Here is a tiny trained network, its code and every weight. The questions are about switching its units off for an input and a class, where a switched-off unit gives its printed mean instead of its output.

import numpy as np


def w(rows, s, z=0):
    codes = np.array(rows[::2]) - 128.0
    scale = np.full(codes.shape[1], s)
    scale[-1] = z or s
    return codes * scale


def norm(h):
    return h / np.sqrt((h * h).mean(-1, keepdims=True) + 1e-5)


def f(y):
    return y / 2 * (1 + np.tanh(0.7978845608 * (y + 0.044715 * y**3)))


def log_softmax(a):
    a = a - a.max(-1, keepdims=True)
    return a - np.log(np.exp(a).sum(-1, keepdims=True))


def net(x, mask):
    res = np.array(x, float).reshape(1, 3) / 4 @ E
    u = 0
    for l in range(3):
        y = f(norm(res) @ A[l][:, :-1].T + A[l][:, -1])
        res = res + np.where(mask[u : u + 6], y, B[l][:, -1]) @ B[l][:, :-1]
        u += 6
    return log_softmax(norm(res)[-1] @ U[:, :-1].T + U[:, -1])


A, B = {}, {}
E = w([
[122,91,253],'x0',
[22,99,152],'x1',
[124,90,81],'x2',
],0.0051)
A[0] = w([
[168,73,93,75],'L0N0',
[141,129,78,207],'L0N1',
[184,81,149,136],'L0N2',
[1,164,25,249],'L0N3',
[228,187,134,141],'L0N4',
[152,144,116,71],'L0N5',
],0.0074,0.0018)
B[0] = w([
[144,107,191,129],'L0N0',
[152,210,151,162],'L0N1',
[245,121,208,148],'L0N2',
[99,233,255,252],'L0N3',
[125,77,124,196],'L0N4',
[212,123,46,124],'L0N5',
],0.0049,0.0044)
A[1] = w([
[132,201,183,208],'L1N0',
[106,169,212,154],'L1N1',
[136,124,139,120],'L1N2',
[255,90,90,6],'L1N3',
[162,186,148,184],'L1N4',
[156,60,136,76],'L1N5',
],0.0068,0.0021)
B[1] = w([
[217,74,168,252],'L1N0',
[83,99,2,246],'L1N1',
[91,58,92,132],'L1N2',
[58,168,156,186],'L1N3',
[187,70,10,202],'L1N4',
[221,146,193,125],'L1N5',
],0.0042,0.0033)
A[2] = w([
[189,197,69,158],'L2N0',
[129,94,114,120],'L2N1',
[110,134,200,212],'L2N2',
[198,40,87,252],'L2N3',
[31,253,87,70],'L2N4',
[205,117,144,116],'L2N5',
],0.007,0.0028)
B[2] = w([
[61,128,48,250],'L2N0',
[114,104,190,118],'L2N1',
[139,78,18,240],'L2N2',
[120,173,151,255],'L2N3',
[145,193,255,249],'L2N4',
[166,134,126,190],'L2N5',
],0.0065,0.0027)
U = w([
[156,211,40,177],'0',
[49,29,176,179],'1',
[67,230,226,156],'2',
[106,90,89,1],'3',
[113,84,87,13],'4',
[249,94,210,161],'5',
],0.012,0.0089)

Each question gives the input, the list of numbers given to net, and the class t.
The units are the neurons (one row each of A and B). Each row of codes is followed by its name. A weight is (code - 128) times the scale printed after its matrix; where a second scale follows, it is the last column's (A, B and U).
mask holds one flag per neuron, layer by layer. A switched-off neuron (its flag False) gives its mean, the last column of its row in B, instead of its output. The means were averaged over made-up inputs and are rounded, as every weight is.
A unit's drop is (log p(t) with every unit on - log p(t) with that unit switched off) / (log p(t) with every unit on - log p(t) with every unit switched off).
The circuit of an input: a set's keep is (log p(t) with only the set's units on - log p(t) with every unit switched off) / (log p(t) with every unit on - log p(t) with every unit switched off). Starting from the 12 units with the biggest drops (on a tie, the unit counted first), units are removed one at a time, each time the one whose removal leaves the highest keep (on an exact tie, the one counted first), for as long as the keep stays at least 0.8.
units of the circuit, in order: the units of the circuit, biggest drop first
k most important neurons: the k neurons with the biggest drops, biggest first
top k neurons in layer l: the k neurons of layer l with the biggest drops, biggest first
drop when u is switched off: that unit's drop, to one decimal
input [-4,1,-3], class 2: 3 most important neurons -> (L2N4 L0N3 L0N2)
input [0,0,-3], class 0: 4 most important neurons -> (L1N1 L1N0 L0N3 L2N4)
input [-8,4,6], class 2: units of the circuit, in order -> (L2N4 L0N3)
input [7,2,-4], class 1: units of the circuit, in order -> (L2N4 L2N2)
input [-7,3,6], class 2: units of the circuit, in order -> (L2N4 L0N3)
input [1,1,2], class 1: units of the circuit, in order -> (L2N4 L1N1 L2N0 L2N2)
input [3,1,-5], class 1: 2 most important neurons -> (L0N1 L2N4)
input [-6,8,7], class 2: 2 most important neurons -> (L2N4 L0N3)
input [2,-1,8], class 5: 2 most important neurons -> (L0N0 L2N0)
input [2,-2,-8], class 5: top neuron in layer 1 -> (L1N0)
input [-7,4,5], class 2: drop when L2N4 is switched off -> 0.2
input [-3,1,5], class 2: drop when L2N4 is switched off -> 0.4
input [-6,6,-1], class 2: drop when L2N4 is switched off -> 0.1
input [4,3,-3], class 1: drop when L0N0 is switched off -> 0.0
